Below are the code and all the weights of a small trained network. Each question names an input and a target symbol and asks about switching units off, where a switched-off unit gives its printed mean instead of its output.

import numpy as np


def w(rows, s, z=0):
    codes = np.array(rows[::2]) - 128.0
    scale = np.full(codes.shape[1], s)
    scale[-1] = z or s
    return codes * scale


def norm(h):
    return h / np.sqrt((h * h).mean(-1, keepdims=True) + 1e-5)


def f(y):
    return np.maximum(y, 0)


def softmax(a):
    e = np.exp(a - a.max(-1, keepdims=True))
    return e / e.sum(-1, keepdims=True)


def log_softmax(a):
    a = a - a.max(-1, keepdims=True)
    return a - np.log(np.exp(a).sum(-1, keepdims=True))


def net(x, mask):
    ids = ['αβγεζηθλξπψω'.index(c) for c in x.split()]
    T = len(ids)
    res = E[ids] + P[:T]
    q, k, v = (norm(res) @ M[0].T for M in (Q, K, V))
    z = softmax(np.where(np.tri(T) > 0, q @ k.T / 4**0.5, -1e9)) @ v
    res = res + np.where(mask[0], z, O[0][:, -1]) @ O[0][:, :-1]
    y = f(norm(res) @ A[0][:, :-1].T + A[0][:, -1])
    res = res + np.where(mask[1:13], y, B[0][:, -1]) @ B[0][:, :-1]
    return log_softmax(norm(res)[-1] @ U[:, :-1].T + U[:, -1])


Q, K, V, O, A, B = {}, {}, {}, {}, {}, {}
E = w([
[90,141,160,96,123],'α',
[111,111,106,135,119],'β',
[98,145,104,162,115],'γ',
[107,110,164,139,159],'ε',
[69,148,139,128,86],'ζ',
[91,99,179,156,103],'η',
[97,131,113,184,154],'θ',
[50,72,254,42,90],'λ',
[112,79,131,151,60],'ξ',
[96,144,122,147,124],'π',
[98,150,120,105,91],'ψ',
[96,122,130,152,116],'ω',
],0.01)
P = w([
[193,114,131,95,146],'0',
[62,152,156,248,2],'1',
[143,15,136,108,125],'2',
[62,152,143,229,50],'3',
[140,33,120,108,135],'4',
[66,151,138,212,74],'5',
[130,38,126,107,137],'6',
[67,151,133,196,91],'7',
[124,44,122,110,151],'8',
[74,149,128,184,103],'9',
[123,63,123,101,148],'10',
[82,148,122,177,113],'11',
[133,34,132,107,145],'12',
],0.0068)
Q[0] = w([
[103,60,100,118,141],'h1',
[142,99,117,72,87],'h1',
[62,8,136,18,180],'h1',
[77,212,122,153,143],'h1',
],0.014)
K[0] = w([
[225,179,101,112,150],'h1',
[193,128,139,97,70],'h1',
[254,175,176,72,153],'h1',
[23,144,118,103,161],'h1',
],0.014)
V[0] = w([
[144,141,158,150,254],'h1',
[202,42,83,110,89],'h1',
[155,162,7,191,141],'h1',
[136,225,61,17,128],'h1',
],0.0066)
O[0] = w([
[93,125,167,240,114,94],'h1',
[133,108,110,111,2,147],'h1',
[124,34,64,147,138,161],'h1',
[36,129,110,100,107,3],'h1',
],0.0085,0.0034)
A[0] = w([
[186,113,142,99,104,72],'n1',
[141,42,91,2,150,151],'n2',
[183,197,155,38,142,110],'n3',
[114,191,94,158,112,140],'n4',
[175,39,135,121,128,118],'n5',
[107,130,92,177,153,84],'n6',
[141,41,220,121,97,115],'n7',
[32,203,213,156,142,35],'n8',
[119,141,183,187,114,91],'n9',
[54,30,64,119,156,1],'n10',
[165,158,114,166,125,67],'n11',
[137,100,166,147,75,121],'n12',
],0.0087,0.0082)
B[0] = w([
[133,137,169,152,135,152],'n1',
[150,150,90,179,209,235],'n2',
[115,57,164,138,144,221],'n3',
[146,113,97,107,112,237],'n4',
[172,153,142,89,127,219],'n5',
[101,144,94,129,122,216],'n6',
[121,168,70,155,101,252],'n7',
[167,164,95,72,79,182],'n8',
[85,132,125,95,170,214],'n9',
[141,123,254,47,53,228],'n10',
[93,110,145,97,164,169],'n11',
[94,137,134,141,176,225],'n12',
],0.012,0.0029)
U = w([
[141,174,93,63,81,97],'α',
[132,109,33,155,76,62],'β',
[173,16,109,99,128,91],'γ',
[98,209,147,168,124,60],'ε',
[120,102,149,110,205,89],'ζ',
[170,120,208,172,158,180],'η',
[137,68,129,253,139,3],'θ',
[158,145,167,70,129,207],'λ',
[213,121,116,130,136,164],'ξ',
[49,105,151,142,74,233],'π',
[84,154,74,74,152,111],'ψ',
[187,169,120,180,51,205],'ω',
],0.012,0.0025)

Each question gives the input, a string of symbols that net reads in full, and the target symbol t.
The units are the heads (4 rows each of Q, K, V and O) and the neurons (one row each of A and B). Each row of codes is followed by its name. A weight is (code - 128) times the scale printed after its matrix; where a second scale follows, it is the last column's (O, A, B and U).
mask holds one flag per unit, heads first, then neurons. A switched-off unit (its flag False) gives its mean, the last column of its rows in O or B, instead of its output. The means were averaged over made-up inputs and are rounded, as every weight is.
A unit's drop is (log p(t) with every unit on - log p(t) with that unit switched off) / (log p(t) with every unit on - log p(t) with every unit switched off).
The circuit of an input: a set's keep is (log p(t) with only the set's units on - log p(t) with every unit switched off) / (log p(t) with every unit on - log p(t) with every unit switched off). Starting from the 12 units with the biggest drops (on a tie, the unit counted first), units are removed one at a time, each time the one whose removal leaves the highest keep (on an exact tie, the one counted first), for as long as the keep stays at least 0.8.
circuit, biggest first: the units of the circuit, biggest drop first
top k neurons: the k neurons with the biggest drops, biggest first
drop of u: that unit's drop, to one decimal
input ψ θ α π π γ, target β: circuit, biggest first	n4; n2; h1
input ψ π π γ θ η π γ γ π ω η γ, target ψ: circuit, biggest first	h1; n2
input ζ π π π ω π γ η η, target ζ: circuit, biggest first	h1; n2; n3
input θ π θ π β ξ ω γ ε, target θ: circuit, biggest first	h1
input π θ π α, target λ: top 3 neurons	n8; n3; n7
input α ω π, target α: circuit, biggest first	h1; n8
input γ π θ α π ω π η, target ε: circuit, biggest first	h1; n7; n9
input β ε ε β π η λ, target β: circuit, biggest first	n7; h1; n2
input η θ γ ω ω η π π ζ, target η: circuit, biggest first	h1; n3
input λ ξ ω ζ π η α π π β π α π, target λ: top 2 neurons	n8; n3
input ω γ α, target ω: circuit, biggest first	h1; n7
input ξ γ ζ γ γ π γ ξ π θ π θ ε, target ξ: top 3 neurons	n2; n5; n7
input ξ γ π η γ π π π π β π π π, target ξ: circuit, biggest first	n2; h1
input ζ γ β γ π γ ψ π γ π ψ, target ζ: circuit, biggest first	h1; n3; n2
input β α λ ψ γ π γ π π π η ψ ω, target β: circuit, biggest first	h1; n2
input π π π π π π γ γ π ζ, target α: circuit, biggest first	n8
input ζ ξ γ, target ζ: top 2 neurons	n3; n2
input β π π γ θ λ ε, target β: top 2 neurons	n7; n2
input η π π π γ π γ ω γ, target η: drop of h1	0.3
input θ π γ π θ ω ω, target θ: drop of h1	1.1
input ε π π, target ε: drop of h1	0.3
input θ π π ξ γ ξ γ, target θ: drop of n10	0.0
input η ε α β, target ξ: top neuron	n10
